The symbols move the points like this.
mitu & ridu
mitu ^ vila
mitu ! gele
sodo & ripe
sodo ^ mitu
sodo ! pidu
sona & gavi
sona ^ rodo
sona ! ripe
nami & pomi
nami ^ pibe
nami ! dani
tofo & nene
tofo ^ dani
tofo ! divu
keru & sogo
keru ^ divu
keru ! vopi
defo & mupu
defo ^ busu
defo ! mivi
gavi & rodo
gavi ^ mivi
gavi ! mitu
beko & fatu
beko ^ tola
beko ! gedo
navo & gugo
navo ^ teve
navo ! momu
gedo & fufa
gedo ^ tabo
gedo ! nafa
pomi & pibe
pomi ^ sodo
pomi ! vote
teso & beko
teso ^ fatu
teso ! gefo
mupu & busu
mupu ^ vome
mupu ! modo
boba & nami
boba ^ pomi
boba ! nene
dese & kisa
dese ^ nafa
dese ! teso
divu & zoni
divu ^ kimu
divu ! boba
femu & rupa
femu ^ masa
femu ! falu
fufa & tabo
fufa ^ nuti
fufa ! namo
ripe & mitu
ripe ^ ridu
ripe ! kotu
gele & defo
gele ^ mupu
gele ! rodo
rodo & mivi
rodo ^ modo
rodo ! ridu
namo & dema
namo ^ keso
namo ! tola
vepo & teso
vepo ^ beko
vepo ! vome
davi & sona
davi ^ gavi
davi ! sodo
gefo & gedo
gefo ^ fufa
gefo ! kisa
zoni & kimu
zoni ^ mumo
zoni ! nami
kimu & mumo
kimu ^ davi
kimu ! pomi
gugo & teve
gugo ^ tofo
gugo ! keru
rupa & masa
rupa ^ vopi
rupa ! navo
mivi & modo
mivi ^ tegi
mivi ! vila
masa & vopi
masa ^ suge
masa ! gugo
tola & reba
tola ^ femu
tola ! tabo
busu & vome
busu ^ gefo
busu ! tegi
vune & vepo
vune ^ teso
vune ! busu
reba & femu
reba ^ rupa
reba ! nuti
kisa & nafa
kisa ^ namo
kisa ! beko
falu & navo
falu ^ gugo
falu ! limu
dema & keso
dema ^ limu
dema ! reba
ridu & vila
ridu ^ vune
ridu ! defo
suge & boba
suge ^ nami
suge ! tofo
keso & limu
keso ^ momu
keso ! femu
momu & keru
momu ^ sogo
momu ! masa
fatu & tola
fatu ^ reba
fatu ! fufa
vome & gefo
vome ^ gedo
vome ! dese
vote & naru
vote ^ pidu
vote ! mumo
nene & dani
nene ^ vote
nene ! zoni
vila & vune
vila ^ vepo
vila ! mupu
tabo & nuti
tabo ^ falu
tabo ! dema
sogo & divu
sogo ^ zoni
sogo ! suge
naru & pidu
naru ^ kotu
naru ! davi
pibe & sodo
pibe ^ ripe
pibe ! naru
kotu & gele
kotu ^ defo
kotu ! gavi
tegi & dese
tegi ^ kisa
tegi ! vepo
dani & vote
dani ^ naru
dani ! kimu
limu & momu
limu ^ keru
limu ! rupa
nuti & falu
nuti ^ navo
nuti ! keso
mumo & davi
mumo ^ sona
mumo ! pibe
pidu & kotu
pidu ^ gele
pidu ! sona
teve & tofo
teve ^ nene
teve ! sogo
nafa & namo
nafa ^ dema
nafa ! fatu
modo & tegi
modo ^ dese
modo ! vune
vopi & suge
vopi ^ boba
vopi ! teve

The rows follow the links: the fewer symbols apart two points are, the more alike their rows tend to be.

Each row is also shifted at random along 2 hidden directions that mean nothing.

Rows with their points:
  55   -66    36   -15    -6   -18     1    66    -5    -6    -7   -23   -21    47    -4   -55    -7    17    63    -9   -48    -5    -4    54    16    -1   -34    -5     2    -8    34    22    -7
point: dese
 -14   -10   -19   -37   -22    29    17    37     1    36     1    20    26    27  -105   -46   -21    24   -40     5   -23   -24   -11   114    -9    10   -56   -12    27    11   -35    -6    -7
point: tegi
  -1    52     0   -40    -8   -11     1   -22    18   -12   -34   -50   -16   -19    90     9     1     0    33   -27    36     4    25    -7    37     1   -10    12     3   -18    15    -5    17
point: gugo
 -85    64   -36     9    18    -1    -4   -38   -27    20     7   -23    11   -49   -25    -2   -33    -5   -33    33    15   -10    35   -21   -18     9   -18   -21    11    11    16     7    37
point: nene
  83   -26    23    11   -23    11    22    73    14    30   -21     6     7    31   -30   -37   -25    29     4   -25   -31     6   -11   -20    -6    17   -21     8    36    20    -5     1   -24
point: vepo
  12    -1   -20   -35    23   -47    19   -30   -31   -14   -13    37   -14    28   -21    -2     0   -68    38     4   -21     1    13   108   -17   -26   -25     2   -10   -14    17    27    -3
point: fufa
 -97   -25   -12     5     9     4   -24   -15   -35    -5     1   -72   -18   -44    12    -4    -9   -13    29     8   -22    17    27    12     0    -4   -37   -38    20   -17    70    32    27
point: dani
 -26    36     6   -13    35   -24   -18   -10    -8   -23    -2   -65   -11   -20    71   -19   -19    14    30    20    25    -7    27   -52    30     7    22    -1    -9    -5    44     7    33
point: suge
   7    36   -42   -12     8    12     4   -37    19   -20   -31    50   -26    39    25     7    32   -30    -2     3     0    -3    10    88   -32     4     7   -16   -10   -42     9   -30   -18
point: reba
 -22   -92     0    -1    17    13   -18    15    39     9    18    -7    29    -4   -17    13     8    18   -12     1    26    26   -41    14    23   -13    23    19    -2    24   -28    21   -29
point: mitu
 -86    37   -33    53   -25    42   -21   -20    30    33   -11    33   -14   -54   -47     9    10    19   -94    34     9    -3    20   -35   -59    15   -28   -52     8     9    11   -14     8
point: pomi
 -50   -75    -3   -12    10    12   -13    -1    38    13    14     3    28   -21   -41    21    18     4   -31     9    30    17   -37    36    20   -16    10    21   -10    24   -34    21   -24
point: gavi
 -39   -14     9    56   -34    23   -28   -10     6    -2    34    20   -16   -53   -31    23    34    10   -52    19   -10     3   -11   -66   -24    -2    11   -24   -29     3    -5    -1    15
point: naru
  -6   -56    -2     4    18    30    -4    29    14     4    34     0    44    33   -47   -22   -10    42   -30    19     7     0   -41    20    16     8    33     9    -2    20   -41   -14   -18
point: defo
 -23    80   -11    15    30   -13    -6   -16     0    -2    -1   -18    -1   -32    27    -8   -27    18   -27    31    35   -16    29   -88    -4    17    24    -4    -1    15    11    -6    32
point: tofo
 -26   -18    18    17    29   -26    -7    -4   -56    -5     1   -85    -8   -39    58     6   -28   -21    63    -9   -13    27    29   -85    15     3    -4    -3    24    -3    73    39    21
point: zoni
  10   -48    43    46   -22   -10   -14    -3   -10     4    39     3     8   -56     3    48    25   -14    -8   -17     1    25   -30  -116     6   -21    26    28   -19    21   -24    27    -5
point: pidu
 -93   -14   -20    33   -20    32   -36   -15    11     0     6    -6   -26   -53   -23     7    22    16   -45    29   -17    -2    15     1   -25     2   -31   -51    -7   -14    30     2    13
point: vote
 -48   -40   -15   -26    17    35    -5    11    -3     4    48    -4    52    36   -90   -34    -6    36   -35    28     2   -23   -36    97    19     6     4     3   -10    16   -54   -14    -8
point: mivi
  21    -4    -9   -12   -24    29    31    41     5    43     0    26    33    24   -93   -31   -31    26   -40    -9   -18   -10   -15    40   -13    21   -33    -3    37    30   -45   -17   -13
point: busu
  82     0    18    10    -1   -24    12    42     5     1    -1    58   -19    38   -34   -37    -4     1     1    17   -33   -26     0    20   -25    -2    -8     1   -18     2    -2     9    -2
point: kisa
   1   -16    23    81   -29    24   -25     8    19     5    12    17   -26   -50     4    25    29    18   -43     8   -12    12    -5  -131   -29     7    18   -22   -16     3    10    -6     3
point: pibe
   4    41   -22   -20    -6    10    -4   -43    -5   -36    -4    20   -17    39    46    17    38   -22    18   -11    -6    -8    11    78    -4     1    11   -12   -22   -52     6   -35     5
point: keso

In each set, the symbols that take the first to the second take the third to the fourth, perhaps in another order. Give the fourth.
Answers are names.
-103   -25   -24    19   -16    28   -37   -18    -2    -5    13   -25   -27   -44   -25    -4    26     8   -28    32   -20     1    13    40   -18    -3   -35   -56   -15   -17    44     8    18
:  -74   -55    12    28   -17    15   -46    -9   -14   -20    43   -34   -30   -39    -6     8    38     7     0    21   -32     2    -2     6     3   -10   -12   -43   -31   -17    38    13    23
::   20    58   -44     0    10   -13    34   -37    14    16   -40    96   -11    20   -46    24     3   -57   -42    12    10    -5    15    56   -67    -6   -11     3     1     2   -19    -3   -24
: tabo

  -7    40   -49   -12     5    17     6   -43    19   -15   -24    59   -22    39     8    16    28   -26   -16    10     4   -10     9   107   -36    -1    -1   -29   -18   -41     4   -33   -17
:  -19    89   -21   -46   -31     7    13   -46    -5    -5   -13    -3    -1   -10    36    25    10   -17    -3   -24    20   -14    16    33    17     0   -14     8    -2   -21   -30   -37    20
::   14    63    -1   -30   -24    -1    19   -43   -22   -24    -5    -9    -8     8    59    27    23   -26    30   -36     7    -3    10    10    18     0     7     5    -6   -34   -14   -36     8
: vopi

  38   -76    30   -40    -4   -12     2    66   -14    -1    -2   -39   -10    43   -13   -58   -10    18    66   -15   -54    -2   -12    86    29    -2   -43    -8    16   -12    35    20    -8
:   34    20   -30     5     5     3    12   -33    15    -9   -42    54   -21    38    31    19    23   -38     8    -6     2     5    11    50   -33    -1    12    -9    -1   -36    19   -13   -25
::  -72    69   -23   -32    24   -10   -24   -24    15   -14     0   -37    -8   -24    31   -19    -9    24   -12    34    35   -26    28    20    21     2    -3    -9   -22    -5    18    -7    42
: pibe

  72    16    -8    15    16   -33    32   -15    -4     8   -45    65   -17    26    12    23    -4   -62    13   -15    -3    14    16    -7   -45    -9     9    12    10    -3    12    16   -29
:  112    16     9    42     7    -6    17    -4    19   -25   -53    40   -34    45    99    30    22   -26    31   -35     0    27     3   -78   -29     8    46     8     8   -29    28   -23   -40
::  -44   -76    33    25   -20   -11   -35    -3   -27   -28    55   -37   -15   -48    13    21    38    -9    29     0   -29    14   -17   -26    22   -25     5   -11   -43   -12    15    30    22
: ripe

  67    -4    -1     2    22   -49    23    -8   -25    -9   -29    44   -16    25    13    12    -6   -65    42   -14   -15    11    15    17   -28   -17     1    18    -3    -3    21    28   -14
:  101    56     7    45   -10    16    21   -14    16   -22   -36    44   -22    41    87    38    24   -17     8   -32    10    14     4   -88   -29    20    52    10    -1   -27     0   -49   -26
::  -94    96   -37    -7    20     6   -11   -46    -9    14    16     0    15   -43   -33   -10   -29    10   -60    53    31   -29    37    -6   -17     9   -10   -19    -8    14    -6   -12    41
: pomi

 -16   -74    35    12   -11   -12   -17    -3   -10    -4    34   -18     9   -47    -3    38    25   -20    12   -20     1    30   -32   -51    25   -35    13    24   -22    22   -19    34    -4
:   -7   -81    11    -5    22    26   -13    32    15    -5    29   -17    37    27   -24   -18     0    39     3    12     8     9   -42    24    27     2    37    16    -2    15   -22     4   -22
::   28   -68    23     1    13    15    11    42   -23    -6    37   -33    45    37   -30   -26   -22    24    27   -12   -15     9   -32    -2    34     7    23    19    15    16   -26    -7   -11
: vome

  18    40   -24    -9   -12     4     8    27    34    25     4    92    -6    34  -104   -52    -2    24   -68    45   -19   -50    -1    95   -45     9   -40   -19   -21    11   -34   -14    -1
:    9    18   -24   -18     5     1     1   -36    -4   -33   -20    19   -28    46    51    11    38   -25    25    -6    -8    -2    10    87    -8     0    10   -15   -17   -53    18   -31    -7
::   -4   132   -32   -21   -32    20    17   -40    39    26   -44    31    -2   -28    22    32    -5     5   -62   -16    54   -15    21   -30   -15    15   -10     9    10     1   -44   -42     2
: nami

  24   -65    23    -1    13    15    10    45   -25     1    34   -29    40    39   -35   -24   -22    31    22    -7   -17     6   -34    -6    33    10    28    18    14    18   -24    -5   -17
:   56   -18     9    -5    -6    -3     7    54    20    10    -7    42   -11    43   -49   -49    -4    25    -7    16   -29   -31     4    53   -15    10   -27   -12    -4     3     1     3    -8
::  -23    93   -13    48    16    -1    11   -23    -6    23    -7     5     9   -46     2    14   -43     7   -55    24    29    -8    38  -137   -30    27    21     0    20    29     5    -8    22
: pibe

  50   -93    32   -31    -4   -16    -3    70   -17   -10     1   -52   -14    42     6   -61    -9    15    81   -18   -51     4    -9    75    35    -5   -37    -8    15   -10    46    30    -4
:   71     8    15    -3    13   -46    20    16   -19    -6     3    54   -13    36   -31   -20    -6   -31    26    12   -32   -19     7    25   -22   -10   -10    10   -26     6     2    21     3
::  -79   -56   -16   -17    -5    14   -18   -23    30    17    27    16    32   -42   -74    28    20    -4   -54    11    29     6   -35    59    12   -30    -4    13   -20    27   -57    18   -17
: defo

 -50    76   -25   -69   -20     4     2   -43    10    -3   -23   -31    -6   -11    40     8    11    -7     0   -12    30   -14    19    71    26    -4   -25     2     1   -19   -13   -21    23
:  -84    52   -24   -46    28   -12   -30   -29     5   -24     4   -56   -12   -25    32   -27    -9    20     4    43    33   -30    26    53    30     3    -8   -16   -29   -14    31    -4    40
::  -44    76   -24   -62   -28    -1     4   -47    -5    -7   -19   -22    -5   -13    30    16    12   -14     5   -22    27   -10    25    71    24    -7   -26     7    -1   -22   -23   -27    22
: teve

 -92   -29   -12    32   -19    28   -44   -12     3    -6    18   -12   -24   -43   -31     5    36    16   -36    29   -23    -4     6    16   -22    -2   -26   -53   -25   -14    33     0    20
:    7   -98    24     3    28    16   -16    35    26   -10    21   -29    29    24    -5   -11     0    34    12     1     9    21   -49    -3    34    -2    40    19    -4    18   -17     9   -27
::  -85    -3   -11     3    16    -9   -16   -17   -42     7     4   -71    -6   -48    10    -5   -20   -19    23     8    -9    10    33   -12    -3     0   -29   -31    23    -6    61    31    24
: ripe

 -22    87   -21   -49   -24     2     4   -39    21     4   -30   -17   -10   -21    47    15     8    -6    -4   -21    41    -9    21    25    17     0   -15     8     3   -12   -20   -24    19
:  -46    40    -6    23    19   -15    -3   -17   -33    11     3   -40     2   -46    11     5   -36    -9    -6    16     6    -2    33   -77    -8    10     0    -8    15     8    30    16    31
::  124    42    -2    56    14   -22    39    -1    27    17   -70    96   -18    27    38    40    -7   -47   -11   -30    14    25    11   -96   -64     4    31    25    25     6     8    -4   -47
: navo

 -58   -86    -5   -13    10    10   -23    -4    29     9    20   -11    29   -19   -34    14    14     6   -18     7    21    18   -39    54    29   -27     3    14   -15    22   -29    23   -19
:   83   -48    37    16    -5     9    31    61   -27    21    16   -17    40    37   -19   -18   -37    27    23   -34   -20    11   -28   -69    16    24    19    27    42    27   -27    -5   -24
::  -25     1   -47   -36    22    -8     6   -42    -1   -13   -31    34   -21    36     3     6    25   -49    21    10    -7    -1    17   154   -23   -15   -24   -19    -7   -45    28    -2   -16
: navo

   7    14   -39   -16    23   -19    16   -39     2    -3   -40    58   -18    30    -6    10    11   -61     9     3    -5     7    17    99   -32   -12   -16    -6    -3   -25    15     8   -25
:   12    99   -15   -17   -18     5     5   -21    47    11   -46    -2    -5   -23    60    21    -6     9   -29   -18    51    -8    24   -49     4    15     0    11    14     1   -17   -24     6
::   81   -24    26    -5    23   -68    21    15   -38   -21    -7    18   -14    37    13    -8    -7   -56    78   -11   -37     0     8    10    -6   -23     3    24   -17    -6    30    38    -4
: rupa

